Below is a small trained network, with its code and all its weights. Each question gives an input and a class and asks what happens when units are switched off, that is, made to give their printed mean instead of their output.

import numpy as np


def w(rows, s, z=0):
    codes = np.array(rows[::2]) - 128.0
    scale = np.full(codes.shape[1], s)
    scale[-1] = z or s
    return codes * scale


def norm(h):
    return h / np.sqrt((h * h).mean(-1, keepdims=True) + 1e-5)


def f(y):
    return y / 2 * (1 + np.tanh(0.7978845608 * (y + 0.044715 * y**3)))


def log_softmax(a):
    a = a - a.max(-1, keepdims=True)
    return a - np.log(np.exp(a).sum(-1, keepdims=True))


def net(x, mask):
    res = np.array(x, float).reshape(1, 5) / 4 @ E
    u = 0
    for l in range(4):
        y = f(norm(res) @ A[l][:, :-1].T + A[l][:, -1])
        res = res + np.where(mask[u : u + 7], y, B[l][:, -1]) @ B[l][:, :-1]
        u += 7
    return log_softmax(norm(res)[-1] @ U[:, :-1].T + U[:, -1])


A, B = {}, {}
E = w([
[72,163,146,115,127,200,106],'x0',
[161,92,228,103,105,201,141],'x1',
[104,104,98,114,195,150,128],'x2',
[205,232,116,170,137,106,115],'x3',
[166,56,86,160,157,156,254],'x4',
],0.0071)
A[0] = w([
[39,150,127,129,165,182,104,88],'L0N0',
[124,195,122,209,152,139,48,58],'L0N1',
[255,88,132,210,133,159,175,185],'L0N2',
[148,170,104,158,210,151,82,5],'L0N3',
[125,92,102,8,66,93,179,73],'L0N4',
[102,83,210,102,44,177,139,148],'L0N5',
[187,94,200,183,141,188,219,111],'L0N6',
],0.0074,0.002)
B[0] = w([
[68,198,203,254,96,112,113,186],'L0N0',
[201,221,133,156,182,128,87,207],'L0N1',
[147,108,201,134,54,128,184,253],'L0N2',
[162,102,153,93,207,176,158,147],'L0N3',
[166,173,101,158,141,109,41,147],'L0N4',
[180,189,71,95,183,186,71,232],'L0N5',
[112,98,36,32,133,17,163,248],'L0N6',
],0.0071,0.0045)
A[1] = w([
[150,120,193,85,159,187,93,228],'L1N0',
[196,26,130,74,141,133,223,130],'L1N1',
[114,164,186,1,108,174,242,79],'L1N2',
[98,81,118,74,11,122,182,5],'L1N3',
[51,71,51,93,151,110,112,96],'L1N4',
[145,85,119,88,36,93,126,39],'L1N5',
[64,136,111,81,155,159,159,147],'L1N6',
],0.0073,0.002)
B[1] = w([
[60,235,81,110,40,187,174,191],'L1N0',
[97,252,91,77,169,73,151,254],'L1N1',
[129,64,34,254,77,94,155,191],'L1N2',
[124,122,193,54,153,237,195,172],'L1N3',
[189,78,147,247,28,195,107,167],'L1N4',
[121,137,54,87,175,180,83,154],'L1N5',
[173,63,187,184,118,201,82,149],'L1N6',
],0.006,0.0059)
A[2] = w([
[188,151,46,52,203,1,188,166],'L2N0',
[121,132,138,92,113,216,48,112],'L2N1',
[141,139,53,142,147,12,66,124],'L2N2',
[64,148,141,116,203,63,86,122],'L2N3',
[200,141,87,214,119,114,158,206],'L2N4',
[205,203,229,254,104,120,129,253],'L2N5',
[221,132,234,145,144,73,115,73],'L2N6',
],0.0069,0.0017)
B[2] = w([
[3,169,124,45,63,75,202,254],'L2N0',
[248,186,141,156,182,131,170,178],'L2N1',
[131,89,77,109,184,169,131,175],'L2N2',
[92,74,161,124,196,120,247,148],'L2N3',
[91,129,38,33,31,173,124,179],'L2N4',
[147,78,179,79,51,142,139,224],'L2N5',
[142,78,130,225,112,68,178,144],'L2N6',
],0.007,0.0071)
A[3] = w([
[84,179,140,236,73,95,72,8],'L3N0',
[17,205,164,72,250,137,148,45],'L3N1',
[135,120,18,126,213,36,19,153],'L3N2',
[178,219,179,76,4,142,27,214],'L3N3',
[133,142,199,129,207,244,155,52],'L3N4',
[44,49,163,221,202,144,136,135],'L3N5',
[141,71,107,209,81,211,247,52],'L3N6',
],0.0048,0.0012)
B[3] = w([
[138,96,164,156,154,84,182,139],'L3N0',
[181,133,115,58,69,97,118,172],'L3N1',
[138,43,58,163,119,222,226,133],'L3N2',
[158,85,165,99,184,228,134,253],'L3N3',
[255,143,74,109,196,229,143,149],'L3N4',
[191,113,211,145,172,85,81,126],'L3N5',
[209,80,58,135,102,77,51,151],'L3N6',
],0.0068,0.0054)
U = w([
[67,77,239,198,123,29,56,3],'0',
[141,5,39,173,105,156,92,76],'1',
[167,210,212,102,194,208,72,196],'2',
[57,148,82,22,85,30,243,207],'3',
],0.012,0.0024)

Each question gives the input, the list of numbers given to net, and the class t.
The units are the neurons (one row each of A and B). Each row of codes is followed by its name. A weight is (code - 128) times the scale printed after its matrix; where a second scale follows, it is the last column's (A, B and U).
mask holds one flag per neuron, layer by layer. A switched-off neuron (its flag False) gives its mean, the last column of its row in B, instead of its output. The means were averaged over made-up inputs and are rounded, as every weight is.
A unit's drop is (log p(t) with every unit on - log p(t) with that unit switched off) / (log p(t) with every unit on - log p(t) with every unit switched off).
The circuit of an input: a set's keep is (log p(t) with only the set's units on - log p(t) with every unit switched off) / (log p(t) with every unit on - log p(t) with every unit switched off). Starting from the 12 units with the biggest drops (on a tie, the unit counted first), units are removed one at a time, each time the one whose removal leaves the highest keep (on an exact tie, the one counted first), for as long as the keep stays at least 0.8.
circuit, biggest first: the units of the circuit, biggest drop first
most important unit: the unit with the biggest drop
top k neurons: the k neurons with the biggest drops, biggest first
k most important neurons of layer l: the k neurons of layer l with the biggest drops, biggest first
drop of u: that unit's drop, to one decimal
input [3,7,8,6,1], class 3: circuit, biggest first : L0N6
input [2,4,1,-4,1], class 1: top 4 neurons : L0N6; L0N1; L1N4; L1N2
input [7,-7,2,-4,-6], class 0: top 2 neurons : L0N0; L0N5
input [3,-7,3,0,-6], class 2: top 3 neurons : L0N6; L2N0; L1N1
input [-6,3,-3,2,-5], class 2: 3 most important neurons of layer 0 : L0N6; L0N0; L0N2
input [7,-8,-5,-2,1], class 0: 3 most important neurons of layer 0 : L0N0; L0N5; L0N6
input [6,-5,-8,-5,8], class 1: 3 most important neurons of layer 1 : L1N4; L1N6; L1N3
input [-2,2,-6,8,-1], class 1: top 2 neurons : L1N1; L0N6
input [-2,-5,8,-5,-8], class 0: 2 most important neurons of layer 0 : L0N5; L0N0
input [-5,2,-6,1,-5], class 2: top 2 neurons : L0N6; L3N3
input [6,2,3,4,2], class 1: 2 most important neurons of layer 0 : L0N0; L0N6
input [3,-5,8,-5,-7], class 0: top 2 neurons : L0N0; L0N5
input [6,4,3,-7,3], class 1: 2 most important neurons of layer 1 : L1N2; L1N4
input [-3,-3,-8,-6,1], class 1: most important unit : L0N4
input [-3,-8,1,-2,0], class 1: top 2 neurons : L1N4; L1N1
input [-4,-6,-5,-7,-8], class 1: top 3 neurons : L3N2; L2N0; L1N1
input [-2,-7,5,-3,-4], class 1: drop of L1N4 : 0.2
input [0,-4,-2,-8,0], class 1: drop of L2N3 : 0.0
input [1,6,1,7,0], class 3: drop of L0N6 : 0.1
input [6,-8,-4,-8,2], class 0: most important unit : L0N0
